[128 = 0]
[131  80 106 122 125 116 149 182 124 137 109 144  93 133 148  99 112 121
 112 174 148 119 154 143 191 125 116 112  84  90 131]  5
[103  94  52 156 162 141 126  94 124 116 157 136 123 100 130 168 115  94
 125 112 100 127 138 160 173 164 138 166 134 125 108]  2
[ 74  88  92 152 161 138 114  68  96 134 135 112 143 111 112 147 118 113
 166  87 115 139 140 172 133 189 146 167 140 139 124]  2
[167  56 167 100  90 115 167 193 115 145  94 151 106 136 133   5 102 131
 163 189 164  94 181 170 186 144 115 116 102 109 123]  9
[147  77 125 129 116 105 147 185 118 137 108 151  93 139 148  73 104 117
 125 186 159 113 169 152 168 120 115 114  76  99 141]  7
[114 109   3 181 178 149 117  76 126 117 196 158 109  86 148 222 105  72
  93 139  72 125 158 173 150 158 136 172 132 128 109]  0
[ 54 103 100 151 166 116 111  95 126 100  91 116 138 122 139 158 138 118
 135 117 133 134 109 118 151 138 138 138 106 104 136]  3
[ 61  89  62 147 165 138 127 128 137 105 131 121 134 106 135 158 138 108
 122 108 107 127 121 136 189 142 131 136 132 106  99]  2
[140  80 106 133 123 126 142 152 104 150 131 133 100 128 133  94 109 117
 132 154 141 124 161 170 166 156 120 128 100 103 125]  5
[151  54  88 120 126 132 161 201 119 150 139 137 100 121 140  83 113 111
 117 150 144 114 168 169 205 138 111 114 107  96 104]  5
[164  65  98 117 119 128 165 197 120 146 136 144 102 126 143  76 110 116
 123 165 145 112 175 156 198 136 108 112  92  94 107]  6
[126  82 122 128 121 113 145 173 121 137 104 139  88 138 144  80 118 127
 116 169 155 117 153 142 182 120 118 106  79  88 133]  6
[179  56 116 137 116 117 155 175 104 157 153 161  88 131 137  67  84 110
 132 187 140 117 184 199 160 158 115 134  91 113 133]  6
[ 82  91  70 149 156 119 120 119 140  93 118 137 124 106 147 174 123 106
 112 126 119 127 128 129 182 130 133 140 102 106 119]  3
[109  51  74 115 149 163 155 160 111 146 156 102 128 101 110 102 134 110
 145  84 121 125 139 168 210 171 124 123 151 115  71]  4

[147 139 164 144 143 184 155 132 137 126 188 122 143 141 185 124]  6
[126 131 143 137 138 177 170 132 135 134 213 131 139 129 157 139]  0
[157 140 179 146 151 187 150 133 137 122 152 118 142 144 195 112]  5
[144 138 163 140 139 177 144 134 138 130 156 125 141 136 174 123]  3
[148 137 156 144 141 183 160 132 138 131 171 122 136 137 190 125]  0
[150 138 171 151 148 200 185 131 135 119 192 121 143 146 208 122]  6
[139 138 154 139 137 176 153 131 139 132 164 125 142 137 171 127]  5
[131 136 153 138 133 178 150 132 139 131 184 127 146 135 164 131]  6
[141 136 154 140 137 180 158 132 138 129 183 126 146 136 181 131]  4
[144 136 163 144 143 189 162 132 137 125 193 124 142 140 192 125]  4
[140 136 143 137 137 176 152 132 138 137 164 127 140 132 163 133]  0
[136 133 153 144 136 187 147 132 136 127 202 127 148 137 187 135]  5
[146 140 160 143 143 190 150 133 140 129 165 123 140 140 174 124]  5
[122 136 139 133 132 175 142 133 141 143 183 132 144 127 152 143]  4
[136 134 151 141 133 184 174 131 134 130 225 128 141 135 183 136]  4
[137 137 158 135 136 173 141 133 141 135 183 126 142 134 161 128]  3
[134 136 155 135 134 187 151 132 138 132 191 129 143 135 170 132]  4
[150 137 173 144 145 192 150 133 139 126 169 120 141 142 213 119]  4
[137 135 154 135 133 182 143 132 142 130 178 129 143 135 166 132]  6
[  8 122   1  76  48 105 114 129 150 200 255 179 162  77  32 245]  6
[143 134 163 145 140 193 164 132 135 125 188 125 141 139 184 126]  3
[157 139 179 150 153 198 158 132 137 118 164 117 145 149 201 113]  9
[133 132 154 139 133 169 146 133 139 135 207 129 137 131 152 133]  0
[141 140 155 142 142 180 152 132 141 129 160 123 141 139 186 125]  5
[129 136 137 137 131 175 147 133 140 140 184 131 139 131 166 139]  4
[152 137 177 147 145 201 166 131 136 122 179 122 143 146 199 122]  9
[133 135 144 136 136 185 159 132 137 134 190 129 139 131 173 132]  3
[132 136 133 133 129 171 155 131 139 141 170 130 142 131 177 141]  3
[142 138 172 147 149 193 158 133 135 124 168 121 139 144 194 119]  3
[137 135 152 142 139 177 165 132 138 129 183 126 150 140 186 136]  8

[124  98 156 124 136  48 101 125 143 129 137 115 127 217 140 137 132 126
 154 129 137  58 125 129 160 100  82  86  96 121 129 119 109 170 118 131
 116 116 184 128 127 123 125 126 118 112  75 113  84 130]  5
[102 126 124 148 112 110 155 118 115 123 149 132 145 156 122 108 130 123
  78 126 132 136 140 116 121 118 149  41 115 115  93 127 125 106 140 126
 100 149  95 174 136 123  98 136 149 119 138 128 144 130]  2
[ 89 134 120 135 121  92 149 114 112 113 147 112 126 109 124 111 134 117
  62 140 130 128 147 122 113 113 180  85 119 121  90 116 139 107 143 125
 102 170 108 170 132 130  83 134 137 126 123 121  91 154]  1
[ 76 123 130 103 137  10 129 119 134 107 118  47  69 154 138 137 138 117
 181 139 115  57 140 134 134  99  97 144 111 158 101  77 135 139 133 124
 136 164 178 128 130 140  98 126 140 129  69 122  19 164]  2
[184  87 147 113 126 194  71 118 151 171 116 161 184 255 127 126 120 108
  87  71 173 141 116 133 198 118   1  50 133 103 166 133  60 212 103 138
 255  85 142 119 129  96 192 129 105  81 149 154 219  63]  9
[108 107 139 108 125 123 112 113 133 137 136 127 158 238 131 123 131 110
  78 112 151 110 131 130 167 109  59  65 125 116 125 106  96 176 118 135
 186 126 137 133 123 111 132 129 106  96 110 134 135 110]  5
[ 74 137 110 111 127  53 161 111 122 113 134  78 104  91 122 112 135 113
  80 128 118 116 162 126 121 103 157 110 128 148  96  94 144 101 142 123
 142 169 103 168 135 134  88 133 153 123 124 135  94 160]  1
[128 113 132 131 119 122 131 122 117 136 142 141 153 173 112 114 129 123
  84 100 136 118 140 122 130 120 109  55 114 114 114 142 114 110 131 128
 138 125 131 160 143 119 130 132 162 111 157 142 177 118]  4
[ 87 147  99 125 103 190 181 103  89 124 158 133 159  99 115  92 131 104
   1 132 148 206 151 116 117 125 178  56 146 114  78 103 130 125 148 128
 136 195  21 191 125 121  68 140 117 113 160 133 140 136]  0
[ 89 141 115 126 121  91 171 112 111 114 146 109 112  92 124 117 135 116
  80 136 124 134 146 123 115 110 185 103 132 137  90 104 142 113 147 124
 100 175  95 162 130 134  80 136 137 125 119 125  98 155]  0
[106 128 122 130 121  76 131 122 121 125 135 111 124 134 115 109 133 123
 133 116 134 112 144 122 117 115 141  77 114 131 104 122 127  98 136 125
 119 149 125 160 143 129 113 134 169 120 137 138 133 143]  2

[128 130 133  96 166 122 128 119 126  84 129 133 121 127 133 131 124 128
 120 195 145 130 135 104 104 127  69 126  85 152  96 133 127 136 125]  3
[128 129 130 109 141 117 130 126 125 147 128 133 124 128 141 102 138 128
 123  96 134 129 135  89  59 132 101 126  84 153 151 123 128 115 135]  4
[135 121 131 148 198  82 123 125 133 161 122 135 117 130  82 103 140 134
 133 142  93 126 126 135 199 127   4 129 147 173  97 130 125 116 123]  6
[129 127 135  90 190 122 127 114 123  87 129 133 112 127 136 117 132 130
 117 255 150 130 139 103  88 126  58 125  67 143  70 140 128 141 118]  5
[128 131 129 105 120  90 133 130 128 131 128 133 126 126 152  97 140 127
 124 106 135 132 135  75  39 132  87 125  81 151 154 123 129 112 139]  5
[129 124 126 101 130 106 125 127 122 149 128 122 131 127 124 120 131 130
 130 118 127 128 134 115 112 125  96 131 122 118 124 128 131 132 129]  1
[129 126 129 121  99 126 129 130 134 143 130 128 117 128 129 125 138 128
 124 107 121 125 124 125 148 134 168 133 147 114 112 129 125 133 120]  2
[137 124 133 165 253  73 121 126 139 167 117 142 122 131  88 105 140 136
 134 109  68 127 124 132 242 126   1 131 161 254 100 136 123 103 127]  9
[129 124 128 122 121  98 129 127 125 147 129 132 114 127 125 105 134 127
 127 143 133 128 127 101 106 129  76 125 100 123 135 122 129 119 127]  2
[129 125 128 115 145 135 127 122 125 152 127 124 116 128 122 121 142 130
 123 159 137 125 135 127 112 131 162 130 137 107 121 136 128 130 125]  1
[130 123 130 130 148 139 126 117 118 150 130 128 105 128 106 113 144 130
 127 200 135 123 130 126 134 131  79 129 132  87  94 127 127 136 120]  1
[128 130 129  96 137  86 132 130 123 140 127 133 124 126 153  98 141 127
 123  76 134 132 137  67  17 132  99 125  56 179 161 124 129 112 139]  5
[131 128 130 145 166  98 125 128 134 146 124 135 131 129 111 119 130 130
 132 130 103 127 127 139 174 126  48 129 132 178 118 130 127 120 128]  4
[130 139 123 128 155 164 125 133  90 177 126 120 115 125 134 106 165 129
 136   1 150 133 170 105 194 116 194 129  40  61   4 146 127 132 121]  8
[128 125 128 106 122 102 128 126 124 136 130 129 122 125 108 117 124 127
 132 143 142 127 116 129 141 129  88 128 131 107 130 116 128 123 121]  1
[128 126 127 115 135 129 127 126 127 130 128 126 126 128 135 131 135 129
 128 122 129 128 132 121 126 127 141 129 115 124 123 131 129 128 128]  0
[129 125 127 119 138 133 126 127 117 148 127 124 115 127 129 117 136 129
 129  96 132 128 137 116 150 126 157 131  96 111  95 134 128 130 124]  1
[130 126 128 123 147  96 127 129 126 139 126 130 124 127 120 119 130 128
 129  99 117 128 127 126 126 127  84 128 119 144 125 128 128 118 126]  1
[130 127 123 101  99 175 121 121 109 216 131 130 123 131 106 114 125 132
 137  79 132 126 141 121 129 125  91 140 161  92  91 124 132 149 139]  5
[130 126 129 140 149 142 126 122 125 149 129 128 119 128 112 119 132 131
 129 125 128 125 126 133 150 130 125 130 143 109 135 130 128 133 125]  0
